In the rows, zero is written as 128.
Here are made-up elements, facts about them, and rows of numbers that follow some of those facts. Name the element behind each unnamed row.

How the elements are related:
Z_793 (skedrar 17) (faber 972) (grarozi Z_31)
Z_10 (skedrar 26) (faber 260) (grarozi Z_283)
Z_364 (skedrar 26) (faber 857) (grarozi Z_982)
Z_886 (skedrar 27) (faber 865) (grarozi Z_51)
Z_292 (skedrar 960) (faber 682) (grarozi Z_359)
Z_511 (skedrar 27) (faber 857) (grarozi Z_68)
Z_912 (skedrar 960) (faber 972) (grarozi Z_10)
Z_777 (skedrar 703) (faber 857) (grarozi Z_689)
Z_270 (skedrar 703) (faber 857)
Z_120 (skedrar 703) (faber 296)
Z_566 (skedrar 17) (faber 857) (grarozi Z_155)
Z_920 (skedrar 27) (faber 865) (grarozi Z_886)
Z_440 (skedrar 17) (faber 260)
Z_60 (skedrar 27) (faber 682)
Z_125 (skedrar 960) (faber 865) (grarozi Z_627)
Z_387 (skedrar 960) (faber 296) (grarozi Z_352)
Z_87 (skedrar 27) (faber 865)
Z_946 (skedrar 960) (faber 857) (grarozi Z_107)
Z_790 (skedrar 960) (faber 857)
Z_982 (skedrar 17) (faber 972) (grarozi Z_726)
Z_443 (skedrar 256) (faber 972)
Z_775 (skedrar 17) (faber 865) (grarozi Z_195)
Z_615 (skedrar 26) (faber 296)
Z_741 (skedrar 17) (faber 682) (grarozi Z_125)
Z_690 (skedrar 256) (faber 865)
Z_392 (skedrar 27) (faber 260)
Z_796 (skedrar 703) (faber 296) (grarozi Z_907)
Z_319 (skedrar 960) (faber 260) (grarozi Z_775)
Z_726 (skedrar 256) (faber 857) (grarozi Z_741)
Z_326 (skedrar 703) (faber 682)
Z_136 (skedrar 27) (faber 972) (grarozi Z_811)
Z_155 (skedrar 703) (faber 260) (grarozi Z_182)
Z_107 (skedrar 256) (faber 857) (grarozi Z_522)
Z_688 (skedrar 26) (faber 260)
Z_794 (skedrar 703) (faber 857) (grarozi Z_221)
Z_966 (skedrar 960) (faber 865)
Z_182 (skedrar 960) (faber 972) (grarozi Z_912)
Z_134 (skedrar 960) (faber 972) (grarozi Z_654)
Z_23 (skedrar 17) (faber 682)
Z_383 (skedrar 27) (faber 682) (grarozi Z_727)
Z_369 (skedrar 960) (faber 260)
Z_987 (skedrar 26) (faber 972)
Z_628 (skedrar 960) (faber 857) (grarozi Z_134)
Z_689 (skedrar 26) (faber 682) (grarozi Z_885)
Z_165 (skedrar 17) (faber 857) (grarozi Z_156)
Z_352 (skedrar 256) (faber 972) (grarozi Z_511)
Z_749 (skedrar 960) (faber 972)
Z_283 (skedrar 17) (faber 857) (grarozi Z_231)
Z_18 (skedrar 960) (faber 682)
Z_811 (skedrar 17) (faber 865) (grarozi Z_319)
Z_143 (skedrar 703) (faber 682) (grarozi Z_32)
Z_654 (skedrar 27) (faber 296) (grarozi Z_755)
Z_221 (skedrar 960) (faber 865) (grarozi Z_717)
Z_806 (skedrar 26) (faber 865)
Z_427 (skedrar 256) (faber 260)
Z_782 (skedrar 26) (faber 972) (grarozi Z_777)
Z_391 (skedrar 256) (faber 857)
Z_900 (skedrar 703) (faber 972)
Z_727 (skedrar 256) (faber 296)
Z_496 (skedrar 256) (faber 682)
Z_557 (skedrar 17) (faber 296)
Z_907 (skedrar 256) (faber 857) (grarozi Z_925)
Z_502 (skedrar 960) (faber 972)
Z_104 (skedrar 26) (faber 972) (grarozi Z_927)
Z_506 (skedrar 960) (faber 972) (grarozi Z_445)
Z_669 (skedrar 703) (faber 260)
Z_156 (skedrar 256) (faber 865) (grarozi Z_920)
Z_359 (skedrar 703) (faber 972) (grarozi Z_867)
Z_299 (skedrar 256) (faber 972) (grarozi Z_506)
Z_925 (skedrar 17) (faber 972) (grarozi Z_175)
Z_51 (skedrar 960) (faber 972) (grarozi Z_104)
Z_32 (skedrar 17) (faber 857) (grarozi Z_793)
Z_748 (skedrar 960) (faber 296) (grarozi Z_143)
Z_717 (skedrar 256) (faber 972) (grarozi Z_796)
Z_68 (skedrar 703) (faber 972) (grarozi Z_794)
Z_992 (skedrar 960) (faber 260) (grarozi Z_136)
Z_542 (skedrar 960) (faber 296)
Z_445 (skedrar 960) (faber 857) (grarozi Z_165)
Z_627 (skedrar 703) (faber 296) (grarozi Z_566)
Z_197 (skedrar 27) (faber 857) (grarozi Z_364)
Z_805 (skedrar 26) (faber 857)
Z_172 (skedrar 256) (faber 972) (grarozi Z_299)
Z_195 (skedrar 256) (faber 865) (grarozi Z_930)
Z_667 (skedrar 27) (faber 972)
Z_956 (skedrar 256) (faber 296)
Z_867 (skedrar 256) (faber 682) (grarozi Z_749)
Z_885 (skedrar 17) (faber 296) (grarozi Z_628)
Z_522 (skedrar 960) (faber 857) (grarozi Z_172)
Z_755 (skedrar 960) (faber 296) (grarozi Z_748)
Z_356 (skedrar 17) (faber 865)
Z_826 (skedrar 27) (faber 857)
Z_89 (skedrar 256) (faber 857) (grarozi Z_292)
Z_533 (skedrar 703) (faber 865) (grarozi Z_387)
Z_31 (skedrar 27) (faber 857) (grarozi Z_383)
Z_402 (skedrar 703) (faber 865)
Z_927 (skedrar 26) (faber 972) (grarozi Z_636)
Z_636 (skedrar 960) (faber 260) (grarozi Z_533)
Z_175 (skedrar 960) (faber 972) (grarozi Z_782)
Z_275 (skedrar 17) (faber 972)
Z_930 (skedrar 17) (faber 682) (grarozi Z_197)
Z_231 (skedrar 256) (faber 260) (grarozi Z_89)

Known rows:
Z_669: [141 144  91 110 140 106 113 130 144  95 122 175 158 139 102  85 156  94
 183 116  73 136 142 149 134 101]
Z_156: [120 105 106 131 105 183 140 120 154 161 130 153 102 207 165  77  84 133
 144  73 122 163  94 128 135 110]
Z_920: [110 110 170 111 125 170 103 113 169 145 106 205 119 117 195  90 128  88
 180 108  79 183  94 134 105  53]
Z_886: [ 97 111 171 110 125 168 102 117 170 146 115 216 112 122 206  86 130  91
 182 108  78 181  97 133 107  57]
Z_391: [111 147 129 116 121 133 150 110 197 137 132 151  96 184 159  88  64 149
 129  73 142 131  85  92 131 128]
Z_175: [127 153  81 153  93 134 111 158  80 141 103 142  77 111  75  98 135 101
 130 134 126 172 129 125 121 145]
Z_925: [137 162  53 154  92 122 120 169  76 144 125 137 105 142  64 105 134 118
 120 124 115 145 155 125 134 162]
Z_946: [116 155  80 120 165 116 149 110 160  97  99 149 140 134 153 112 122 142
 144 126 128 166  85 103 113 137]
Z_369: [108 125  82 137 146 121 122 126 139 115 102 162 139 150 122 116 118 105
 169 138 113 155 106 110 133 133]
Z_794: [119 162 102  89 141  82 131 111 155  76 131 190 139 112 123  84 149 110
 168 109  53 121 151 120 140 143]
Z_68: [147 149 106 132  78 139  99 145 102 118 147 180 114 101  72  98 178  86
 135 123  62 138 183 139 134 128]
Z_155: [140 137  92 102 135 112 118 149 163 103 127 176 176 130  87 104 162  96
 188 118  81 111 135 131 124  98]
Z_566: [115 151  64 121 164  95 149 137 167  99 111 151 167 155  93 130 122 148
 156 111 119 100 112  85 129 163]
Z_143: [141 170 110 117 150  85 103 101 148  60 144 155 157 112  98 110 100  97
 145 131  85  96 127 182 125 113]
Z_982: [144 128  80 152 114 136 105 166  98 136 114 119 139 166  46 127 162 117
 109 135 134 143 147 115 131 141]
Z_443: [139 123 129 140  55 190 114 142 136 173 130 132  68 165 100  93  89 123
 102  91 142 153 113 123 127 113]
Z_23: [109 155  68 137 160 103 147 114 122  91 121 122 141 149 103 147 101 127
 120 126 125  94 120 138 125 157]
Z_615: [121  92 101 144 127 139 117 121 107 115  93 157  85 108 123 138 101  71
 149 157 137 116 104 157 161  89]
Z_402: [147 135  84 108 133 107 125 141 145  98 123 180 169 145 101  83 152  95
 189 106  68 132 147 150 137 109]
Z_522: [119 152  73 131 167 115 152 116 152  91 102 153 150 141 146 112 123 142
 135 116 118 160  82 103 111 140]
Z_557: [130 113  36 142 129 119 138 141  95 105 119 136 119 156  87 152 122 105
 141 145 137  75 136 168 178 125]

Rows to name:
No name comes twice in this set of rows, the named rows included.
[100 145 133 121 106 154 150  99 153 139 129 131  80 167 151 101  57 129
 103  89 139  96  78 126 119 116] => Z_496
[119 103  70 151 134 125 126 127  93 112  99 144 102 134 119 149 118  87
 143 156 140 105 106 166 166 104] => Z_542
[116 122 160 132 100 129  91 118 129 134 105 176  64  88 165 113  75  60
 174 135 116 118  97 177 149  17] => Z_654
[171 146  93 121  78 160 103 164 127 121 142 164 148  90  53 116 165  78
 151 125  82 124 147 143 108 101] => Z_359
[131 115 103 107 135 115 103 125 138  94 136 207 152 140 118  89 166 101
 184 109  48 132 162 143 156 132] => Z_533
[152 161  87 158 113 131  86 149 114 136 121 143 101 116  76 106 107 100
 142 144 136 183 121 140 127 134] => Z_134
[130 189  90 101 143  64 137 115 154  72 114 174 137 111 120  71 136 112
 178  96  72 126 136 126 130 128] => Z_777
[127 165 104 101 138 104 127 104 141  70 121 147 149  96 108 118 129  91
 139 116  82  91 135 156 118 111] => Z_326
[147 146  60 163 106 144 107 168  96 136 126 125 131 148  58 127 143 113
 117 127 126 146 139 135 127 151] => Z_275
[137 163 111 104 150  77 131 114 171  69 120 174 170 115 119  89 143 124
 162 102  75 123 129 124 119 114] => Z_270
[ 95 118  89 130 138 113 135 142 117 124  95 178 114 144 125 102 132 112
 189 124 104 164 129 108 146 160] => Z_221
[101 135 117 109 100 158 159 106 169 142 139 136  82 160 130 115  52 121
 117  81 143  80  69 124 112 121] => Z_867
[106  86  87 149 127 136 117 115  83 105 111 169  88 125 132 160 119  81
 139 150 126 102 130 155 182 128] => Z_387
[121  97 104 132  88 156 140 122 117 152 125 137  59 174 135 120  66 106
 120 106 153  85  97 160 171  85] => Z_956
[125  94 120 146  92 152 123 113 134 148 140 137  71 185 124 116  47 105
 129 114 162  88  92 176 177  80] => Z_727

The same elements again, as new rows of numbers:
Some rows with their names:
Z_352: [115 110 125 127 105 162 139 197 127 124 123 126 125 122 138 126 150 118
 125 124 115 133 160 119 119 123 117]
Z_326: [156 112 126 124 130 116 122 116 111 137 134 126 128 116 122 127 121 133
 155 130 172 129 136 123 152 133 140]
Z_275: [112 112 126 161 106 134 148 124 136 113 135 129 125 135 138 127 120 125
 130 136 114 122 125 142 118 123 120]
Z_387: [129 120 132 122 184 179 123 125 151 133 122 126 124 134 126 122 151 135
 126 136 119 135 150 151 126 125 118]
Z_749: [131 138 125 132 108 150 121 126 145 139 118 124 126 128 116 121 119 115
 119 146 130 131 131 133 139 129 119]
Z_727: [115 139 127 171 104 150 124 135 110 120 115 125 124 123 127 122 140 144
 105 141 114 126 126 188 114 125 118]
Z_356: [118 125 123 138 100 114 141 112 133 122 153 134 126 124 120 125 130 131
 109 122 117 128 119 163 116 125 123]
Z_87: [117 129 124 129 102 119 124 121 116 123 125 125 124 113 120 122 134 120
 107 123 115 124 119 148 122 127 118]
Z_667: [119 119 122 148 112 142 126 154 124 120 123 126 122 121 126 127 121 119
 110 137 114 131 127 137 122 125 116]
Z_23: [110 107 125 118 101 118 126 128 113 125 176 134 131 127 127 147 120 159
 156 125 138 124 129 119 117 127 139]
Z_292: [118 147 121 123 153 120 120 115 156 139 124 135 126 109 126 122 124 117
 109 121 139 123 122 118 139 143 117]
Z_566: [118 147 132 126 104 117 143 147 166 125 134 126 123 133 150 142 138 134
 111 120 114 131 121 122 117 127 119]
Z_175: [124 119 123 119 194 125 121 118 111 165 115 126 160 166 131 124 124 143
 171 150 143 125 144 117 123 132 147]
Z_195: [117 136 126 143 105 114 128 147 132 120 127 126 123 114 136 136 152 123
 108 120 117 129 122 126 116 128 123]
Z_992: [117 124 125 121 152 127 120 111 143 133 122 139 130 114 124 121 119 117
 112 121 140 127 125 117 145 139 118]
Z_51: [165 110 125 113 123 130 126 115 113 138 124 123 137 148 138 124 121 125
 200 141 179 125 164 117 127 128 156]
Z_143: [124 146 132 117 179 123 119 112 108 124 113 124 128 110 122 126 123 122
 109 121 122 128 117 121 149 129 118]
Z_925: [116 113 124 137 106 144 149 151 129 127 131 128 129 140 148 131 122 128
 127 128 116 129 135 118 118 125 122]
Z_68: [159 114 121 119 206 138 123 123 112 151 121 127 136 138 128 125 122 142
 197 148 148 125 166 120 141 127 143]
Z_912: [137 150 126 140 147 151 125 149 169 130 121 127 127 129 139 123 121 113
 120 131 127 128 129 121 137 136 117]
Z_956: [138 118 123 131 101 114 123 100 113 125 119 126 130 144 136 125 129 185
 156 152 125 129 142 162 117 124 153]

Which element is each row?
No name comes twice in this set of rows, the named rows included.
[120 112 127 145 108 122 143 107 129 118 170 148 125 117 125 134 123 117
 109 120 114 124 121 123 115 126 120] => Z_440

Now the same elements, written a new way:
Some elements and their rows:
Z_440: [153 119 132 135 117  77  94 115 116 152 103 134 155 146 149]
Z_275: [154 152 122 112 117 110 120 133 134 162 119 156  89 126 121]
Z_356: [150 164 132 106 141 100 133 119 144 154 111 157 106 122 135]
Z_927: [135 110 120 113 158 151 145 148 123  84 159 104  93 129  77]
Z_946: [104 105 107 190  68 167 143  90 127 126 106  82 189 150  80]
Z_806: [119 117 142  98 159 154 165 112 128  96 154  99  99 128 115]
Z_352: [181 117 113  79 171  84 117 169 143 138 130 150  92 130 123]
Z_107: [169  67 160 111 140  83 132 113 153 198 105 144 184 150  87]
Z_749: [ 61 182 100 177 117 172 139 172 127 111 132  81 104 154  99]
Z_134: [ 76 158 107 158  94 188 137 109 131 106 155  99  95 110 146]
Z_506: [ 86 139  90 152 104 174 168  92 115 118 125  88 108 136  71]
Z_886: [100 117  90  93 129  88 186 166  99 128 120 131 120 121 132]
Z_727: [142 134 142  62 204 131 158 134 117 185 172 190 117 133 161]
Z_392: [ 75  88 124 128 130  83 140 149 107 144 124 103 159 134 170]
Z_32: [144 127 142 160 112 116  99 122 100 170 137 169 174 157 155]
Z_717: [161 116 119  84 154  85 117 163 170 150 133 149  87 111 122]
Z_369: [ 92 130 115 184 110 137 122 101 100  98 135  66 153 148 148]
Z_221: [ 87 175  85 138 113 151 147 126 139  63 138  98 100 115 130]
Z_165: [161 112 137 147  98 100 119 119 118 164  94 147 176 165 106]
Z_782: [116 102 150 116 143 165 126 140 187 101 161  93  94  95 117]
Z_89: [148 103 140 144 166  91 109 186 162 189 124 146 172 167 122]

Name these rows:
No name comes twice in this set of rows, the named rows included.
[147 153 132 117 114 103 102 140 171 149 120 153  82 105 135] => Z_925
[ 59 184 107 192 135 163 107 158 113 103 125  77 157 140 106] => Z_292
[ 79  87 123 137 117 124 155 172  90 160 156 163 187 142 191] => Z_31
[165 115 129  75 168  81 158 131 143 172 121 145 116 136 101] => Z_156
[167 102 140 104 129  77  94 166 174 157 124 136 171 133 147] => Z_907
[155  85 157 103 154  67 114 134 135 167 128 115 150 145 142] => Z_427
[160 119 109 130 150 105  83  94 114 135  92 169 133 115 137] => Z_741
[118 110 154 134 155 163 109 124 159 100 158  86 143  81 115] => Z_689
[181 130 150  53 149  99 149 126 135 161 147 134  97  96 137] => Z_195
[ 71 113 116 107 163 135 140 153  75 171 146 159 166 117 171] => Z_383
[148 134 145 163 132  95  94 146 148 153  98 160 170 178 130] => Z_283

